Below is a small trained network, with its code and all its weights. Each question gives an input and a target symbol and asks what happens when units are switched off, that is, made to give their printed mean instead of their output.

import numpy as np


def w(rows, s, z=0):
    codes = np.array(rows[::2]) - 128.0
    scale = np.full(codes.shape[1], s)
    scale[-1] = z or s
    return codes * scale


def norm(h):
    return h / np.sqrt((h * h).mean(-1, keepdims=True) + 1e-5)


def f(y):
    return np.maximum(y, 0)


def softmax(a):
    e = np.exp(a - a.max(-1, keepdims=True))
    return e / e.sum(-1, keepdims=True)


def log_softmax(a):
    a = a - a.max(-1, keepdims=True)
    return a - np.log(np.exp(a).sum(-1, keepdims=True))


def net(x, mask):
    ids = ['Ψβεζηφω'.index(c) for c in x.split()]
    T = len(ids)
    res = E[ids] + P[:T]
    r = norm(res)
    for j in range(3):
        rows = slice(4 * j, 4 * j + 4)
        q, k, v = (r @ M[0][rows].T for M in (Q, K, V))
        z = softmax(np.where(np.tri(T) > 0, q @ k.T / 4**0.5, -1e9)) @ v
        o = O[0][rows]
        res = res + np.where(mask[j], z, o[:, -1]) @ o[:, :-1]
    y = f(norm(res) @ A[0][:, :-1].T + A[0][:, -1])
    res = res + np.where(mask[3:15], y, B[0][:, -1]) @ B[0][:, :-1]
    return log_softmax(norm(res)[-1] @ U[:, :-1].T + U[:, -1])


Q, K, V, O, A, B = {}, {}, {}, {}, {}, {}
E = w([
[1,211,189,130],'Ψ',
[107,202,135,202],'β',
[151,81,102,162],'ε',
[149,175,117,167],'ζ',
[244,58,140,121],'η',
[132,98,186,107],'φ',
[166,165,143,137],'ω',
],0.0077)
P = w([
[88,123,121,92],'0',
[253,127,71,141],'1',
[110,129,84,163],'2',
[39,137,177,179],'3',
[121,131,108,159],'4',
[65,121,208,158],'5',
[146,64,135,138],'6',
[234,139,141,153],'7',
[112,86,116,131],'8',
],0.0061)
Q[0] = w([
[132,186,8,42],'head 0',
[234,73,65,164],'head 0',
[86,92,220,66],'head 0',
[175,174,141,254],'head 0',
[134,29,112,145],'head 1',
[72,52,232,71],'head 1',
[161,141,204,206],'head 1',
[99,169,98,229],'head 1',
[127,160,52,177],'head 2',
[129,221,230,116],'head 2',
[74,143,84,151],'head 2',
[148,66,87,103],'head 2',
],0.0059)
K[0] = w([
[130,147,23,205],'head 0',
[84,190,176,184],'head 0',
[161,19,189,78],'head 0',
[70,186,25,5],'head 0',
[66,158,155,171],'head 1',
[113,166,195,98],'head 1',
[101,57,114,32],'head 1',
[154,86,70,120],'head 1',
[181,142,109,216],'head 2',
[184,219,191,50],'head 2',
[253,141,39,202],'head 2',
[112,3,157,154],'head 2',
],0.0056)
V[0] = w([
[144,98,110,115],'head 0',
[157,10,163,21],'head 0',
[120,222,119,113],'head 0',
[115,145,57,197],'head 0',
[79,145,16,161],'head 1',
[236,137,168,131],'head 1',
[178,176,87,118],'head 1',
[46,193,234,135],'head 1',
[86,2,148,172],'head 2',
[145,228,132,15],'head 2',
[82,91,209,163],'head 2',
[82,89,68,197],'head 2',
],0.0055)
O[0] = w([
[55,119,148,165,88],'head 0',
[107,247,103,188,13],'head 0',
[161,91,206,123,187],'head 0',
[115,95,123,65,116],'head 0',
[121,161,80,61,54],'head 1',
[105,96,68,196,253],'head 1',
[72,139,194,145,150],'head 1',
[226,179,48,201,105],'head 1',
[114,143,41,126,77],'head 2',
[98,117,169,207,97],'head 2',
[190,99,96,123,146],'head 2',
[122,155,52,2,100],'head 2',
],0.0046,0.0018)
A[0] = w([
[138,181,160,130,16],'neuron 0',
[144,150,153,136,77],'neuron 1',
[129,93,173,255,249],'neuron 2',
[102,150,81,150,128],'neuron 3',
[116,95,75,109,98],'neuron 4',
[171,168,137,147,90],'neuron 5',
[89,184,191,138,204],'neuron 6',
[65,45,65,104,192],'neuron 7',
[116,115,139,86,10],'neuron 8',
[155,122,46,157,169],'neuron 9',
[112,86,171,109,180],'neuron 10',
[187,183,127,140,247],'neuron 11',
],0.0074,0.0017)
B[0] = w([
[107,151,103,184,136],'neuron 0',
[118,199,203,116,139],'neuron 1',
[139,91,88,70,254],'neuron 2',
[131,88,88,183,143],'neuron 3',
[169,203,100,97,145],'neuron 4',
[110,183,3,179,150],'neuron 5',
[45,135,130,50,176],'neuron 6',
[202,112,179,95,165],'neuron 7',
[119,147,168,241,133],'neuron 8',
[223,216,183,168,168],'neuron 9',
[241,159,180,99,167],'neuron 10',
[74,93,100,151,171],'neuron 11',
],0.0041,0.0076)
U = w([
[124,173,132,135,111],'Ψ',
[117,87,117,102,64],'β',
[160,224,80,2,215],'ε',
[168,126,175,93,5],'ζ',
[103,32,64,148,139],'η',
[152,182,61,207,179],'φ',
[165,75,230,207,168],'ω',
],0.0061,0.0014)

Each question gives the input, a string of symbols that net reads in full, and the target symbol t.
The units are the heads (4 rows each of Q, K, V and O) and the neurons (one row each of A and B). Each row of codes is followed by its name. A weight is (code - 128) times the scale printed after its matrix; where a second scale follows, it is the last column's (O, A, B and U).
mask holds one flag per unit, heads first, then neurons. A switched-off unit (its flag False) gives its mean, the last column of its rows in O or B, instead of its output. The means were averaged over made-up inputs and are rounded, as every weight is.
A unit's drop is (log p(t) with every unit on - log p(t) with that unit switched off) / (log p(t) with every unit on - log p(t) with every unit switched off).
The circuit of an input: a set's keep is (log p(t) with only the set's units on - log p(t) with every unit switched off) / (log p(t) with every unit on - log p(t) with every unit switched off). Starting from the 12 units with the biggest drops (on a tie, the unit counted first), units are removed one at a time, each time the one whose removal leaves the highest keep (on an exact tie, the one counted first), for as long as the keep stays at least 0.8.
units of the circuit, in order: the units of the circuit, biggest drop first
k most important neurons: the k neurons with the biggest drops, biggest first
which heads matter: for each layer, one digit per head in row order, 1 if its drop is at least 0.15 and else 0, layers parted by /
drop when u is switched off: that unit's drop, to one decimal
input ε ω ω ε η φ, target ε: units of the circuit, in order : head 0; head 2; neuron 6
input ε ω Ψ ε ε ω, target ε: which heads matter : 000
input ε ε ω η, target ε: which heads matter : 101
input φ Ψ η ω β ω, target φ: units of the circuit, in order : head 0; head 1
input ζ ω ζ, target ω: units of the circuit, in order : head 0; head 2
input φ ω Ψ ε, target φ: units of the circuit, in order : head 0; head 1
input φ ε Ψ η, target φ: which heads matter : 100
input φ β ζ η Ψ ζ, target φ: which heads matter : 110
input ε ε ε ω ε ζ, target ε: which heads matter : 011
input η η φ, target φ: units of the circuit, in order : head 0
input ω ε ζ ω ζ, target ω: which heads matter : 110
input ε ε ε Ψ ω Ψ ε β, target ε: 2 most important neurons : neuron 6; neuron 5
input ω ω ω ε ε, target ε: which heads matter : 001
input φ Ψ ω, target ω: which heads matter : 101
input ω ω ω, target ω: drop when head 2 is switched off : 0.3
input ε ε ζ φ ω φ, target ε: drop when neuron 6 is switched off : 0.1
input ε ε ω φ ζ φ φ, target φ: drop when head 0 is switched off : 0.5
input ζ Ψ ω ε ε, target ε: drop when neuron 0 is switched off : 0.0
